Below is a small trained network, with its code and all its weights. Each question gives an input and a target symbol and asks what happens when units are switched off, that is, made to give their printed mean instead of their output.

import numpy as np


def w(rows, s, z=0):
    codes = np.array(rows[::2]) - 128.0
    scale = np.full(codes.shape[1], s)
    scale[-1] = z or s
    return codes * scale


def f(y):
    return np.maximum(y, 0)


def softmax(a):
    e = np.exp(a - a.max(-1, keepdims=True))
    return e / e.sum(-1, keepdims=True)


def log_softmax(a):
    a = a - a.max(-1, keepdims=True)
    return a - np.log(np.exp(a).sum(-1, keepdims=True))


def net(x, mask):
    ids = ['ΔΘΛΨαβγζημξσω'.index(c) for c in x.split()]
    T = len(ids)
    res = E[ids] + P[:T]
    u = 0
    for l in range(2):
        r = res
        for j in range(3):
            rows = slice(3 * j, 3 * j + 3)
            q, k, v = (r @ M[l][rows].T for M in (Q, K, V))
            z = softmax(np.where(np.tri(T) > 0, q @ k.T / 3**0.5, -1e9)) @ v
            o = O[l][rows]
            res = res + np.where(mask[u + j], z, o[:, -1]) @ o[:, :-1]
        u += 3
        y = f(res @ A[l][:, :-1].T + A[l][:, -1])
        res = res + np.where(mask[u : u + 4], y, B[l][:, -1]) @ B[l][:, :-1]
        u += 4
    return log_softmax(res[-1] @ U[:, :-1].T + U[:, -1])


Q, K, V, O, A, B = {}, {}, {}, {}, {}, {}
E = w([
[128,71,187,106,210],'Δ',
[86,95,250,112,118],'Θ',
[51,143,126,98,138],'Λ',
[154,189,198,176,145],'Ψ',
[174,81,107,95,87],'α',
[94,160,107,101,155],'β',
[156,132,138,72,118],'γ',
[143,70,140,111,67],'ζ',
[128,118,172,82,119],'η',
[142,135,200,142,200],'μ',
[131,137,66,145,176],'ξ',
[91,168,126,156,92],'σ',
[179,118,93,76,144],'ω',
],0.023)
P = w([
[105,188,254,150,103],'0',
[165,214,119,33,144],'1',
[82,133,227,178,121],'2',
[166,209,122,31,146],'3',
[80,88,215,187,127],'4',
[166,204,121,30,150],'5',
[78,54,211,193,131],'6',
[159,207,123,20,142],'7',
[77,33,209,199,136],'8',
[167,201,126,26,143],'9',
[78,22,211,200,135],'10',
[163,198,124,32,144],'11',
[79,7,210,207,138],'12',
],0.0073)
Q[0] = w([
[126,129,78,239,107],'L0H1',
[81,93,13,178,106],'L0H1',
[32,95,107,151,180],'L0H1',
[112,80,254,177,163],'L0H2',
[200,153,106,146,23],'L0H2',
[196,119,214,149,102],'L0H2',
[14,153,109,52,140],'L0H3',
[122,81,169,46,173],'L0H3',
[171,184,185,166,143],'L0H3',
],0.0087)
K[0] = w([
[103,213,90,156,129],'L0H1',
[51,255,116,251,220],'L0H1',
[43,81,87,191,191],'L0H1',
[99,28,168,63,24],'L0H2',
[184,123,159,246,166],'L0H2',
[216,57,145,140,42],'L0H2',
[49,92,87,78,171],'L0H3',
[174,64,122,93,118],'L0H3',
[190,199,125,113,93],'L0H3',
],0.0081)
V[0] = w([
[202,106,145,99,105],'L0H1',
[132,70,122,235,80],'L0H1',
[182,197,180,153,170],'L0H1',
[151,82,178,99,96],'L0H2',
[69,148,121,105,162],'L0H2',
[153,227,151,163,164],'L0H2',
[160,194,159,175,151],'L0H3',
[153,255,176,64,94],'L0H3',
[149,112,165,184,188],'L0H3',
],0.005)
O[0] = w([
[53,252,150,102,155,206],'L0H1',
[192,123,153,183,186,45],'L0H1',
[76,90,75,187,123,152],'L0H1',
[91,191,156,58,110,200],'L0H2',
[237,124,158,178,163,126],'L0H2',
[196,122,126,167,160,144],'L0H2',
[130,86,181,73,54,158],'L0H3',
[163,173,197,39,121,252],'L0H3',
[136,150,133,84,104,138],'L0H3',
],0.004)
A[0] = w([
[47,125,184,191,94,192],'L0N1',
[195,175,2,88,89,253],'L0N2',
[172,169,162,193,95,62],'L0N3',
[110,251,76,142,194,112],'L0N4',
],0.0098,0.0035)
B[0] = w([
[162,223,62,203,94,246],'L0N1',
[218,87,116,242,110,255],'L0N2',
[161,190,78,165,87,168],'L0N3',
[56,92,112,214,254,210],'L0N4',
],0.0098,0.0062)
Q[1] = w([
[181,78,149,80,155],'L1H1',
[71,61,123,113,180],'L1H1',
[123,156,68,85,184],'L1H1',
[96,121,81,69,146],'L1H2',
[95,62,33,86,165],'L1H2',
[154,34,104,2,99],'L1H2',
[157,151,205,163,150],'L1H3',
[27,135,120,100,186],'L1H3',
[229,181,152,119,169],'L1H3',
],0.0075)
K[1] = w([
[139,121,93,154,125],'L1H1',
[38,126,96,161,81],'L1H1',
[106,110,108,107,78],'L1H1',
[107,132,177,154,150],'L1H2',
[44,135,206,128,254],'L1H2',
[54,183,118,121,148],'L1H2',
[135,101,164,109,55],'L1H3',
[120,148,60,122,125],'L1H3',
[221,40,168,51,58],'L1H3',
],0.0093)
V[1] = w([
[30,144,110,214,96],'L1H1',
[134,135,155,116,239],'L1H1',
[178,87,119,133,113],'L1H1',
[193,134,215,142,103],'L1H2',
[103,121,215,124,222],'L1H2',
[55,193,154,147,100],'L1H2',
[108,26,224,170,137],'L1H3',
[107,104,39,83,99],'L1H3',
[146,67,133,100,4],'L1H3',
],0.0036)
O[1] = w([
[2,73,119,203,113,120],'L1H1',
[112,122,172,94,209,156],'L1H1',
[181,182,144,129,100,152],'L1H1',
[204,128,242,93,120,255],'L1H2',
[67,163,123,144,210,67],'L1H2',
[30,138,125,166,124,49],'L1H2',
[167,43,208,121,83,114],'L1H3',
[132,126,55,101,44,44],'L1H3',
[147,9,159,134,21,148],'L1H3',
],0.0032,0.0031)
A[1] = w([
[165,92,57,112,139,2],'L1N1',
[81,150,102,63,90,182],'L1N2',
[135,80,141,1,116,152],'L1N3',
[149,145,121,122,49,134],'L1N4',
],0.016,0.0074)
B[1] = w([
[3,211,90,70,85,191],'L1N1',
[190,131,40,52,71,158],'L1N2',
[88,111,158,204,40,192],'L1N3',
[76,14,101,92,144,254],'L1N4',
],0.012,0.0074)
U = w([
[122,94,201,71,197,171],'Δ',
[34,131,191,143,120,83],'Θ',
[144,192,57,102,106,131],'Λ',
[181,143,116,242,91,79],'Ψ',
[141,59,147,175,124,83],'α',
[37,141,131,84,172,164],'β',
[133,158,145,133,59,73],'γ',
[94,85,88,63,154,119],'ζ',
[110,154,171,8,134,209],'η',
[172,192,189,135,132,145],'μ',
[159,72,103,178,196,89],'ξ',
[57,120,72,186,116,5],'σ',
[232,100,119,125,145,245],'ω',
],0.014,0.011)

Each question gives the input, a string of symbols that net reads in full, and the target symbol t.
The units are the heads (3 rows each of Q, K, V and O) and the neurons (one row each of A and B). Each row of codes is followed by its name. A weight is (code - 128) times the scale printed after its matrix; where a second scale follows, it is the last column's (O, A, B and U).
mask holds one flag per unit, layer by layer, with each layer's heads first. A switched-off unit (its flag False) gives its mean, the last column of its rows in O or B, instead of its output. The means were averaged over made-up inputs and are rounded, as every weight is.
A unit's drop is (log p(t) with every unit on - log p(t) with that unit switched off) / (log p(t) with every unit on - log p(t) with every unit switched off).
The circuit of an input: a set's keep is (log p(t) with only the set's units on - log p(t) with every unit switched off) / (log p(t) with every unit on - log p(t) with every unit switched off). Starting from the 12 units with the biggest drops (on a tie, the unit counted first), units are removed one at a time, each time the one whose removal leaves the highest keep (on an exact tie, the one counted first), for as long as the keep stays at least 0.8.
circuit, biggest first: the units of the circuit, biggest drop first
k most important neurons: the k neurons with the biggest drops, biggest first
top k neurons in layer l: the k neurons of layer l with the biggest drops, biggest first
which heads matter: for each layer, one digit per head in row order, 1 if its drop is at least 0.15 and else 0, layers parted by /
input Θ Θ α Δ ζ Λ ζ μ, target Δ: circuit, biggest first => [L1N1, L0N1, L0N2]
input ω α ω Λ η β Θ σ, target Ψ: 4 most important neurons => [L0N4, L1N4, L0N2, L1N1]
input Θ α μ, target μ: 3 most important neurons => [L1N4, L0N2, L0N1]
input ω σ α β μ, target μ: 3 most important neurons => [L1N4, L0N1, L0N2]
input ξ Λ α, target α: top neuron in layer 1 => [L1N1]
input ω η η Ψ Ψ β ζ β ξ Λ Θ η, target γ: top 3 neurons in layer 1 => [L1N3, L1N2, L1N4]
input ω β Ψ μ, target Δ: which heads matter => 000 / 000
input μ Θ Θ Θ α, target α: top 2 neurons in layer 0 => [L0N4, L0N1]
input β Ψ ω β, target ξ: 3 most important neurons => [L0N4, L0N2, L1N1]
input α γ μ β η ξ Λ β Λ μ ω ξ, target σ: circuit, biggest first => [L1N1, L0N4, L0N2]
input Ψ η ω Θ ω ω β ω ξ Ψ ω ξ Λ, target Λ: 2 most important neurons => [L0N2, L0N4]
input Θ η γ, target γ: 2 most important neurons => [L1N3, L0N2]
input β σ α ζ ζ Λ Δ α σ γ β σ η, target η: 2 most important neurons => [L0N2, L0N4]
input β Ψ Ψ η β Δ, target Θ: circuit, biggest first => [L1N3, L0N1, L0N2]
input Θ Ψ σ ω α β ω Δ, target Θ: 3 most important neurons => [L1N3, L0N2, L0N1]
input ω ω Ψ μ ζ, target ζ: which heads matter => 010 / 000
input Λ μ Θ ξ σ σ α Ψ γ ξ μ σ, target Ψ: 4 most important neurons => [L0N4, L1N4, L1N1, L0N2]
input ξ ω Θ ζ Λ ζ, target α: which heads matter => 000 / 000
input σ β ω Θ, target η: which heads matter => 000 / 000
input η ξ γ Λ ξ ξ α Θ, target η: which heads matter => 010 / 000
input σ Ψ η η ξ, target ξ: 2 most important neurons => [L1N1, L0N1]
